Here is a tiny trained network, its code and every weight. The questions are about switching its units off for an input and a target symbol, where a switched-off unit gives its printed mean instead of its output.

import numpy as np


def w(rows, s, z=0):
    codes = np.array(rows[::2]) - 128.0
    scale = np.full(codes.shape[1], s)
    scale[-1] = z or s
    return codes * scale


def f(y):
    return np.maximum(y, 0)


def softmax(a):
    e = np.exp(a - a.max(-1, keepdims=True))
    return e / e.sum(-1, keepdims=True)


def log_softmax(a):
    a = a - a.max(-1, keepdims=True)
    return a - np.log(np.exp(a).sum(-1, keepdims=True))


def net(x, mask):
    ids = ['ΘΦαγηλμπ'.index(c) for c in x.split()]
    T = len(ids)
    res = E[ids] + P[:T]
    u = 0
    for l in range(2):
        q, k, v = (res @ M[l].T for M in (Q, K, V))
        z = softmax(np.where(np.tri(T) > 0, q @ k.T / 3**0.5, -1e9)) @ v
        res = res + np.where(mask[u], z, O[l][:, -1]) @ O[l][:, :-1]
        u += 1
        y = f(res @ A[l][:, :-1].T + A[l][:, -1])
        res = res + np.where(mask[u : u + 16], y, B[l][:, -1]) @ B[l][:, :-1]
        u += 16
    return log_softmax(res[-1] @ U[:, :-1].T + U[:, -1])


Q, K, V, O, A, B = {}, {}, {}, {}, {}, {}
E = w([
[134,120,175,33,170,125,207,112,140,178,150],'Θ',
[172,121,125,195,78,76,189,98,87,248,155],'Φ',
[150,56,83,143,172,185,138,38,119,179,130],'α',
[146,145,145,114,153,68,37,107,44,117,228],'γ',
[123,115,248,145,132,155,110,17,91,141,92],'η',
[122,181,160,188,180,164,54,106,157,173,111],'λ',
[107,26,128,132,219,63,56,94,162,124,91],'μ',
[216,213,133,154,210,201,152,117,159,122,133],'π',
],0.015)
P = w([
[81,1,81,143,55,212,155,195,74,93,212],'0',
[127,133,138,121,158,136,164,92,97,139,146],'1',
[167,132,136,133,156,138,159,112,92,141,106],'2',
[172,144,149,127,140,122,143,119,116,148,108],'3',
[157,151,145,137,147,116,141,133,109,157,87],'4',
[144,147,146,146,141,112,127,134,107,158,74],'5',
[158,138,142,140,114,103,113,133,120,165,66],'6',
[138,152,144,149,124,106,117,142,114,174,64],'7',
[144,166,140,151,110,102,103,143,118,181,61],'8',
[132,148,134,151,104,92,96,138,107,181,36],'9',
[134,150,137,142,102,85,81,135,102,185,17],'10',
],0.008)
Q[0] = w([
[175,127,126,180,69,161,182,67,147,130,124],'L0H1',
[45,127,90,57,32,114,196,221,164,47,86],'L0H1',
[127,149,2,197,51,135,96,196,128,53,223],'L0H1',
],0.007)
K[0] = w([
[171,158,69,207,104,123,190,88,204,204,111],'L0H1',
[137,137,131,54,195,5,104,60,207,205,9],'L0H1',
[166,185,77,162,136,39,66,2,100,133,55],'L0H1',
],0.0068)
V[0] = w([
[116,254,141,69,143,109,122,200,118,79,180],'L0H1',
[209,109,116,80,143,74,180,136,66,204,145],'L0H1',
[93,86,147,157,123,48,92,94,99,79,93],'L0H1',
],0.0065)
O[0] = w([
[160,65,128,147,196,82,109,100,44,158,12,2],'L0H1',
[158,121,117,95,123,117,1,239,97,158,95,142],'L0H1',
[182,220,160,145,153,20,134,176,136,94,137,14],'L0H1',
],0.0084,0.0033)
A[0] = w([
[157,167,126,111,148,73,204,149,160,111,109,96],'L0N1',
[121,95,151,115,56,98,152,141,159,4,148,79],'L0N2',
[92,134,136,77,169,134,145,118,129,175,140,147],'L0N3',
[135,92,254,102,117,104,117,42,126,101,147,35],'L0N4',
[124,106,131,139,65,160,115,147,139,141,158,21],'L0N5',
[80,179,139,119,127,165,79,189,131,177,92,192],'L0N6',
[101,72,41,159,166,150,169,143,70,80,107,3],'L0N7',
[84,160,178,194,186,140,131,42,183,106,108,123],'L0N8',
[173,133,108,96,147,137,224,63,151,136,112,109],'L0N9',
[102,164,178,76,69,89,161,63,106,110,167,84],'L0N10',
[96,69,102,157,78,133,121,53,40,154,109,232],'L0N11',
[135,134,137,105,74,108,179,88,77,112,182,45],'L0N12',
[153,117,114,100,145,168,139,189,94,134,57,142],'L0N13',
[92,66,115,110,172,34,194,114,170,103,98,124],'L0N14',
[158,148,141,42,206,52,161,147,103,157,84,72],'L0N15',
[160,118,90,150,182,119,97,119,111,145,106,201],'L0N16',
],0.0078,0.0026)
B[0] = w([
[189,189,128,50,179,138,201,71,102,107,110,140],'L0N1',
[110,129,204,14,123,108,91,152,119,101,104,132],'L0N2',
[139,79,70,149,82,149,136,142,183,69,129,188],'L0N3',
[155,181,120,72,106,140,172,87,43,159,80,171],'L0N4',
[84,110,144,103,175,102,164,175,88,141,85,147],'L0N5',
[135,93,114,179,86,160,101,109,120,94,151,225],'L0N6',
[164,178,155,70,210,50,111,171,110,136,76,135],'L0N7',
[148,136,85,134,46,166,59,159,122,87,97,254],'L0N8',
[190,174,141,140,110,120,150,99,133,202,104,189],'L0N9',
[151,127,102,124,124,98,255,166,4,98,170,160],'L0N10',
[138,121,216,151,193,140,164,102,123,134,211,205],'L0N11',
[76,117,171,163,45,153,228,104,141,114,122,149],'L0N12',
[169,65,152,69,96,115,43,74,151,137,154,169],'L0N13',
[135,220,148,97,181,131,136,76,213,148,172,145],'L0N14',
[154,105,83,123,4,96,75,117,219,153,118,177],'L0N15',
[163,131,114,156,77,125,111,49,134,117,248,185],'L0N16',
],0.0064,0.0075)
Q[1] = w([
[112,147,118,73,159,121,116,141,121,44,94],'L1H1',
[172,150,109,87,103,141,94,90,110,175,116],'L1H1',
[97,138,117,110,225,111,184,204,78,124,2],'L1H1',
],0.0085)
K[1] = w([
[128,171,211,107,75,113,95,56,120,141,131],'L1H1',
[109,103,161,128,134,178,145,152,82,121,147],'L1H1',
[188,196,89,167,86,77,118,1,152,207,113],'L1H1',
],0.0078)
V[1] = w([
[253,143,192,114,102,33,126,171,55,139,111],'L1H1',
[113,177,119,84,160,106,79,181,189,112,179],'L1H1',
[110,177,155,246,153,112,81,109,133,164,115],'L1H1',
],0.0058)
O[1] = w([
[170,150,230,176,101,158,163,75,184,124,143,2],'L1H1',
[90,192,182,62,120,154,158,74,68,90,108,84],'L1H1',
[124,173,2,144,73,118,95,35,135,110,172,80],'L1H1',
],0.0086,0.0085)
A[1] = w([
[110,168,126,116,128,107,132,109,123,125,60,88],'L1N1',
[141,160,103,117,112,114,148,101,131,121,141,191],'L1N2',
[102,129,103,102,162,159,131,171,115,133,108,78],'L1N3',
[136,110,122,151,118,157,156,151,117,152,115,213],'L1N4',
[142,102,154,120,152,142,82,103,115,143,132,168],'L1N5',
[112,157,141,131,131,132,161,129,148,87,88,124],'L1N6',
[113,160,118,137,141,113,102,165,109,111,101,5],'L1N7',
[100,99,112,137,141,90,101,141,192,75,144,178],'L1N8',
[115,102,147,139,108,154,99,122,131,157,141,118],'L1N9',
[126,125,115,150,88,105,109,157,142,143,5,8],'L1N10',
[123,103,149,147,102,86,144,142,81,141,151,191],'L1N11',
[141,164,108,121,154,107,184,114,169,152,122,35],'L1N12',
[119,111,181,113,175,116,107,119,164,115,119,64],'L1N13',
[142,157,136,104,119,146,133,152,126,102,158,126],'L1N14',
[124,106,129,147,97,129,132,77,182,154,116,99],'L1N15',
[121,115,135,114,153,142,133,157,104,94,176,139],'L1N16',
],0.013,0.003)
B[1] = w([
[109,113,59,83,102,181,127,162,111,118,185,140],'L1N1',
[167,79,94,102,216,128,107,98,184,129,114,207],'L1N2',
[219,97,104,87,116,61,104,147,165,105,120,188],'L1N3',
[86,146,60,145,123,198,110,136,170,169,105,232],'L1N4',
[137,176,103,64,166,176,133,194,119,102,147,250],'L1N5',
[140,158,65,197,101,185,16,153,127,148,103,135],'L1N6',
[123,90,203,66,100,34,154,158,165,104,65,154],'L1N7',
[76,174,61,170,119,173,213,82,15,206,133,176],'L1N8',
[114,155,124,116,89,156,185,165,89,53,153,255],'L1N9',
[42,81,166,210,83,19,86,127,166,80,80,184],'L1N10',
[179,167,192,166,159,148,98,73,225,147,101,218],'L1N11',
[85,39,139,129,169,74,210,74,33,148,168,165],'L1N12',
[160,123,14,167,104,102,114,3,112,208,94,183],'L1N13',
[97,125,64,125,137,145,169,153,81,156,48,161],'L1N14',
[151,146,121,86,139,101,187,201,99,92,202,201],'L1N15',
[186,129,127,174,150,105,198,84,71,82,159,186],'L1N16',
],0.006,0.0078)
U = w([
[142,78,140,69,112,85,181,222,134,92,107,27],'Θ',
[120,146,107,176,54,174,5,202,145,71,165,227],'Φ',
[144,147,127,147,229,194,199,174,64,94,221,255],'α',
[114,145,174,241,183,125,165,162,206,173,119,56],'γ',
[210,134,187,166,162,68,88,113,121,8,214,5],'η',
[82,192,199,90,144,179,154,81,95,74,42,57],'λ',
[231,135,122,114,208,193,2,165,210,148,73,209],'μ',
[128,93,43,193,133,102,79,51,94,120,115,85],'π',
],0.0049,0.0027)

Each question gives the input, a string of symbols that net reads in full, and the target symbol t.
The units are the heads (3 rows each of Q, K, V and O) and the neurons (one row each of A and B). Each row of codes is followed by its name. A weight is (code - 128) times the scale printed after its matrix; where a second scale follows, it is the last column's (O, A, B and U).
mask holds one flag per unit, layer by layer, with each layer's heads first. A switched-off unit (its flag False) gives its mean, the last column of its rows in O or B, instead of its output. The means were averaged over made-up inputs and are rounded, as every weight is.
A unit's drop is (log p(t) with every unit on - log p(t) with that unit switched off) / (log p(t) with every unit on - log p(t) with every unit switched off).
The circuit of an input: a set's keep is (log p(t) with only the set's units on - log p(t) with every unit switched off) / (log p(t) with every unit on - log p(t) with every unit switched off). Starting from the 12 units with the biggest drops (on a tie, the unit counted first), units are removed one at a time, each time the one whose removal leaves the highest keep (on an exact tie, the one counted first), for as long as the keep stays at least 0.8.
circuit, biggest first: the units of the circuit, biggest drop first
top k neurons: the k neurons with the biggest drops, biggest first
top k neurons in layer l: the k neurons of layer l with the biggest drops, biggest first
drop when u is switched off: that unit's drop, to one decimal
input π μ λ Θ λ Φ Φ, target α: top 2 neurons -> (L0N11 L1N15)
input λ λ λ λ Θ γ γ λ α λ Θ, target π: circuit, biggest first -> (L1H1 L0N15 L1N5)
input Θ Θ γ λ η λ λ λ λ λ α, target α: top 2 neurons -> (L0N11 L1N9)
input λ λ π π π λ λ γ Θ, target π: circuit, biggest first -> (L1H1 L0N15 L0H1)
input λ λ η λ λ λ λ λ π, target π: circuit, biggest first -> (L1H1 L0H1 L1N5)
input Θ η π γ π π Φ, target μ: circuit, biggest first -> (L0H1 L1N11)
input γ γ π λ, target η: top 3 neurons -> (L1N15 L1N4 L0N16)
input γ π Θ γ, target η: circuit, biggest first -> (L0H1 L1H1)
input α η Θ λ Θ Θ η Θ π γ, target Θ: circuit, biggest first -> (L0H1 L1H1 L1N7 L0N5)
input γ γ λ μ λ Θ, target η: circuit, biggest first -> (L0H1 L1H1 L1N4 L0N13)
input μ π λ λ Θ π Θ, target λ: top neuron -> (L0N2)
input μ γ λ λ Θ Θ, target λ: circuit, biggest first -> (L1H1 L0H1 L0N2)
input λ μ γ π, target π: circuit, biggest first -> (L1H1 L0H1 L1N5 L0N9)
input η λ Θ γ α γ, target γ: top 2 neurons -> (L0N10 L1N11)
input γ η λ, target η: circuit, biggest first -> (L0H1 L1H1 L0N16)
input γ Θ λ λ π γ, target η: top 2 neurons -> (L0N16 L1N4)
input η η λ λ λ α π, target γ: top 2 neurons -> (L0N10 L1N12)
input π π Φ Θ λ Θ Θ Φ, target γ: circuit, biggest first -> (L1N11 L0N8)
input π λ λ π η η λ Θ μ, target α: top 2 neurons in layer 0 -> (L0N11 L0N16)
input Φ λ π Θ λ, target Φ: top 2 neurons -> (L0N6 L0N11)
input π λ Θ γ λ λ π γ μ α λ, target α: top 4 neurons in layer 0 -> (L0N11 L0N16 L0N7 L0N15)
input λ λ Θ λ λ Θ λ, target π: top 2 neurons in layer 1 -> (L1N5 L1N8)
input μ λ Θ λ Θ λ γ, target λ: top 2 neurons -> (L0N2 L1N14)
input Φ λ μ π λ η η λ λ α, target Φ: drop when L0N14 is switched off -> 0.0
input η Θ λ λ, target γ: drop when L1H1 is switched off -> 0.9
input η π π, target γ: drop when L0N9 is switched off -> 0.1
input Θ η λ Θ, target μ: drop when L0H1 is switched off -> 1.3
